Here is a tiny trained network, its code and every weight. The questions are about switching its units off for an input and a class, where a switched-off unit gives its printed mean instead of its output.

import numpy as np


def w(rows, s, z=0):
    codes = np.array(rows[::2]) - 128.0
    scale = np.full(codes.shape[1], s)
    scale[-1] = z or s
    return codes * scale


def f(y):
    return np.maximum(y, 0)


def log_softmax(a):
    a = a - a.max(-1, keepdims=True)
    return a - np.log(np.exp(a).sum(-1, keepdims=True))


def net(x, mask):
    res = np.array(x, float).reshape(1, 7) / 4 @ E
    y = f(res @ A[0][:, :-1].T + A[0][:, -1])
    res = res + np.where(mask, y, B[0][:, -1]) @ B[0][:, :-1]
    return log_softmax(res[-1] @ U[:, :-1].T + U[:, -1])


A, B = {}, {}
E = w([
[138,142,132],'x0',
[126,126,128],'x1',
[145,81,56],'x2',
[58,252,49],'x3',
[43,81,169],'x4',
[127,128,130],'x5',
[129,133,129],'x6',
],0.011)
A[0] = w([
[73,176,151,162],'N0',
[41,151,157,53],'N1',
[138,116,166,87],'N2',
[213,58,113,204],'N3',
[91,180,58,157],'N4',
[105,162,156,78],'N5',
[167,158,57,41],'N6',
[143,129,187,151],'N7',
[126,189,71,92],'N8',
[160,169,57,120],'N9',
[200,112,94,75],'N10',
[161,99,224,224],'N11',
[86,158,138,145],'N12',
[185,91,134,253],'N13',
[70,159,145,2],'N14',
[175,184,169,151],'N15',
[190,96,247,186],'N16',
[201,212,185,158],'N17',
[128,180,52,194],'N18',
[153,88,196,237],'N19',
[137,119,178,49],'N20',
[91,57,146,208],'N21',
[19,156,114,185],'N22',
],0.015,0.0057)
B[0] = w([
[171,149,73,190],'N0',
[187,112,74,173],'N1',
[99,113,88,154],'N2',
[177,50,166,235],'N3',
[98,156,67,217],'N4',
[210,104,109,151],'N5',
[73,79,90,169],'N6',
[49,85,97,171],'N7',
[103,110,88,194],'N8',
[80,106,72,188],'N9',
[168,1,119,169],'N10',
[73,67,119,232],'N11',
[214,149,49,170],'N12',
[154,87,203,213],'N13',
[199,92,120,154],'N14',
[135,196,202,168],'N15',
[59,80,114,249],'N16',
[111,177,197,187],'N17',
[80,148,90,216],'N18',
[83,78,133,226],'N19',
[59,139,34,152],'N20',
[88,156,162,207],'N21',
[187,189,94,220],'N22',
],0.0083,0.015)
U = w([
[112,103,219,255],'0',
[17,120,72,31],'1',
[114,217,82,206],'2',
[254,174,92,76],'3',
[218,53,141,30],'4',
],0.0094,0.0065)

Each question gives the input, the list of numbers given to net, and the class t.
The units are the neurons (one row each of A and B). Each row of codes is followed by its name. A weight is (code - 128) times the scale printed after its matrix; where a second scale follows, it is the last column's (A, B and U).
mask holds one flag per neuron, in row order. A switched-off neuron (its flag False) gives its mean, the last column of its row in B, instead of its output. The means were averaged over made-up inputs and are rounded, as every weight is.
A unit's drop is (log p(t) with every unit on - log p(t) with that unit switched off) / (log p(t) with every unit on - log p(t) with every unit switched off).
The circuit of an input: a set's keep is (log p(t) with only the set's units on - log p(t) with every unit switched off) / (log p(t) with every unit on - log p(t) with every unit switched off). Starting from the 12 units with the biggest drops (on a tie, the unit counted first), units are removed one at a time, each time the one whose removal leaves the highest keep (on an exact tie, the one counted first), for as long as the keep stays at least 0.8.
units of the circuit, in order: the units of the circuit, biggest drop first
top k neurons: the k neurons with the biggest drops, biggest first
drop of u: that unit's drop, to one decimal
input [0,6,5,0,-4,-8,6], class 4: units of the circuit, in order -> N10, N3
input [-5,-3,2,0,7,6,-1], class 0: units of the circuit, in order -> N4, N18
input [5,-3,-1,1,-5,-3,-6], class 2: units of the circuit, in order -> N11, N3
input [8,4,-1,-8,1,-4,0], class 1: units of the circuit, in order -> N16
input [5,4,6,0,-6,-6,6], class 4: top 3 neurons -> N10, N3, N16
input [-5,4,-2,-7,6,-2,8], class 1: top 2 neurons -> N16, N20
input [-2,4,-7,7,0,-8,-4], class 2: top 3 neurons -> N3, N4, N18
input [-7,-8,-2,3,-6,8,4], class 2: top 2 neurons -> N16, N11
input [8,-6,-8,-4,2,-8,2], class 1: top 3 neurons -> N16, N20, N7
input [5,7,4,-2,7,1,2], class 0: drop of N4 -> 0.2
input [5,-2,0,6,3,3,1], class 3: drop of N4 -> -0.1
input [-6,3,-5,-8,1,-5,1], class 1: drop of N11 -> 0.3
input [1,-2,8,-3,4,4,6], class 0: drop of N21 -> 0.2
input [8,0,3,7,2,-2,2], class 2: top neuron -> N22
input [7,-3,4,0,6,1,-7], class 0: top 2 neurons -> N4, N18
